Below is a small trained network, with its code and all its weights. Each question gives an input and a target symbol and asks what happens when units are switched off, that is, made to give their printed mean instead of their output.

import numpy as np


def w(rows, s, z=0):
    codes = np.array(rows[::2]) - 128.0
    scale = np.full(codes.shape[1], s)
    scale[-1] = z or s
    return codes * scale


def f(y):
    return np.maximum(y, 0)


def softmax(a):
    e = np.exp(a - a.max(-1, keepdims=True))
    return e / e.sum(-1, keepdims=True)


def log_softmax(a):
    a = a - a.max(-1, keepdims=True)
    return a - np.log(np.exp(a).sum(-1, keepdims=True))


def net(x, mask):
    ids = ['γεηθλπτ'.index(c) for c in x.split()]
    T = len(ids)
    res = E[ids] + P[:T]
    r = res
    for j in range(2):
        rows = slice(3 * j, 3 * j + 3)
        q, k, v = (r @ M[0][rows].T for M in (Q, K, V))
        z = softmax(np.where(np.tri(T) > 0, q @ k.T / 3**0.5, -1e9)) @ v
        o = O[0][rows]
        res = res + np.where(mask[j], z, o[:, -1]) @ o[:, :-1]
    y = f(res @ A[0][:, :-1].T + A[0][:, -1])
    res = res + np.where(mask[2:18], y, B[0][:, -1]) @ B[0][:, :-1]
    return log_softmax(res[-1] @ U[:, :-1].T + U[:, -1])


Q, K, V, O, A, B = {}, {}, {}, {}, {}, {}
E = w([
[101,158,128,114,59],'γ',
[97,117,133,161,58],'ε',
[112,143,103,25,130],'η',
[115,223,254,92,126],'θ',
[136,197,175,33,129],'λ',
[127,135,157,63,130],'π',
[44,104,178,63,144],'τ',
],0.017)
P = w([
[161,45,81,57,9],'0',
[97,152,90,148,162],'1',
[91,19,166,133,151],'2',
[65,154,98,152,157],'3',
[113,68,158,124,121],'4',
[60,167,124,119,191],'5',
[131,98,177,132,114],'6',
[59,166,85,158,139],'7',
[160,120,185,125,117],'8',
],0.013)
Q[0] = w([
[62,215,104,97,86],'head 0',
[56,163,91,132,212],'head 0',
[213,43,165,128,155],'head 0',
[21,199,102,114,126],'head 1',
[199,62,152,109,95],'head 1',
[108,255,105,173,138],'head 1',
],0.0093)
K[0] = w([
[132,141,139,41,27],'head 0',
[121,130,134,64,50],'head 0',
[63,170,218,137,205],'head 0',
[199,71,81,71,87],'head 1',
[62,134,83,184,254],'head 1',
[90,177,204,73,71],'head 1',
],0.0084)
V[0] = w([
[92,132,31,157,97],'head 0',
[85,50,230,166,144],'head 0',
[191,124,162,74,141],'head 0',
[243,182,126,151,35],'head 1',
[137,2,95,159,99],'head 1',
[178,63,78,131,123],'head 1',
],0.0099)
O[0] = w([
[175,170,148,128,161,76],'head 0',
[10,132,78,79,59,99],'head 0',
[114,42,191,127,119,254],'head 0',
[82,77,127,111,216,212],'head 1',
[165,142,109,49,125,160],'head 1',
[153,136,156,69,109,106],'head 1',
],0.012,0.0039)
A[0] = w([
[161,28,42,164,53,153],'neuron 0',
[122,115,144,146,185,120],'neuron 1',
[32,92,182,54,127,152],'neuron 2',
[148,77,144,103,85,34],'neuron 3',
[139,244,148,62,109,157],'neuron 4',
[90,108,33,168,110,150],'neuron 5',
[114,70,156,163,160,117],'neuron 6',
[194,98,118,180,254,79],'neuron 7',
[173,164,2,134,249,108],'neuron 8',
[129,90,72,71,79,45],'neuron 9',
[200,104,140,153,195,136],'neuron 10',
[67,104,169,66,119,175],'neuron 11',
[97,186,77,149,206,188],'neuron 12',
[104,91,188,133,51,252],'neuron 13',
[76,182,88,69,60,164],'neuron 14',
[89,151,111,181,211,167],'neuron 15',
],0.0095,0.0036)
B[0] = w([
[123,72,147,85,186,150],'neuron 0',
[171,98,90,145,112,156],'neuron 1',
[148,124,111,162,112,252],'neuron 2',
[53,111,77,147,254,147],'neuron 3',
[78,87,128,116,79,178],'neuron 4',
[149,123,142,103,125,146],'neuron 5',
[99,118,111,160,78,164],'neuron 6',
[154,172,127,198,124,162],'neuron 7',
[130,161,155,112,154,148],'neuron 8',
[136,131,97,164,136,152],'neuron 9',
[170,154,116,131,131,159],'neuron 10',
[159,94,133,127,119,224],'neuron 11',
[67,191,100,84,187,146],'neuron 12',
[187,133,143,103,112,216],'neuron 13',
[127,172,106,92,98,180],'neuron 14',
[87,130,82,202,178,155],'neuron 15',
],0.0097,0.018)
U = w([
[116,255,119,147,192,224],'γ',
[14,173,202,59,188,49],'ε',
[221,213,184,156,101,116],'η',
[23,159,111,164,154,40],'θ',
[190,201,105,230,97,2],'λ',
[168,77,198,59,111,189],'π',
[120,178,172,123,64,222],'τ',
],0.0069,0.0025)

Each question gives the input, a string of symbols that net reads in full, and the target symbol t.
The units are the heads (3 rows each of Q, K, V and O) and the neurons (one row each of A and B). Each row of codes is followed by its name. A weight is (code - 128) times the scale printed after its matrix; where a second scale follows, it is the last column's (O, A, B and U).
mask holds one flag per unit, heads first, then neurons. A switched-off unit (its flag False) gives its mean, the last column of its rows in O or B, instead of its output. The means were averaged over made-up inputs and are rounded, as every weight is.
A unit's drop is (log p(t) with every unit on - log p(t) with that unit switched off) / (log p(t) with every unit on - log p(t) with every unit switched off).
The circuit of an input: a set's keep is (log p(t) with only the set's units on - log p(t) with every unit switched off) / (log p(t) with every unit on - log p(t) with every unit switched off). Starting from the 12 units with the biggest drops (on a tie, the unit counted first), units are removed one at a time, each time the one whose removal leaves the highest keep (on an exact tie, the one counted first), for as long as the keep stays at least 0.8.
units of the circuit, in order: the units of the circuit, biggest drop first
unit that matters most: the unit with the biggest drop
k most important neurons: the k neurons with the biggest drops, biggest first
drop when u is switched off: that unit's drop, to one decimal
input γ γ γ θ, target γ: 2 most important neurons => [neuron 12; neuron 7]
input θ θ τ τ π λ γ γ, target θ: unit that matters most => head 1
input η π λ γ, target η: units of the circuit, in order => [head 0; head 1]
input γ γ λ τ η η, target γ: units of the circuit, in order => [head 0; neuron 12]
input ε λ η θ θ η, target ε: units of the circuit, in order => [head 0; neuron 4; head 1; neuron 12]
input π γ λ τ, target π: units of the circuit, in order => [head 1; head 0; neuron 11]
input π γ τ θ θ η θ λ, target π: units of the circuit, in order => [head 0; head 1; neuron 7]
input η γ θ θ τ η, target η: units of the circuit, in order => [head 0; neuron 7]
input θ λ η π, target θ: units of the circuit, in order => [head 1; neuron 15]
input λ γ π η, target λ: 2 most important neurons => [neuron 7; neuron 1]
input γ λ γ ε ε λ, target γ: 2 most important neurons => [neuron 7; neuron 12]
input τ ε ε ε, target τ: 2 most important neurons => [neuron 14; neuron 4]
input η η τ ε θ π, target η: 2 most important neurons => [neuron 7; neuron 10]
input η γ γ τ λ λ τ λ, target η: units of the circuit, in order => [head 0]
input ε θ ε λ, target ε: 2 most important neurons => [neuron 4; neuron 12]
input η η τ θ θ λ, target η: drop when head 0 is switched off => 2.2
input θ θ ε θ τ τ, target θ: drop when head 1 is switched off => 1.2
input γ λ λ ε η θ, target γ: drop when head 0 is switched off => 2.0
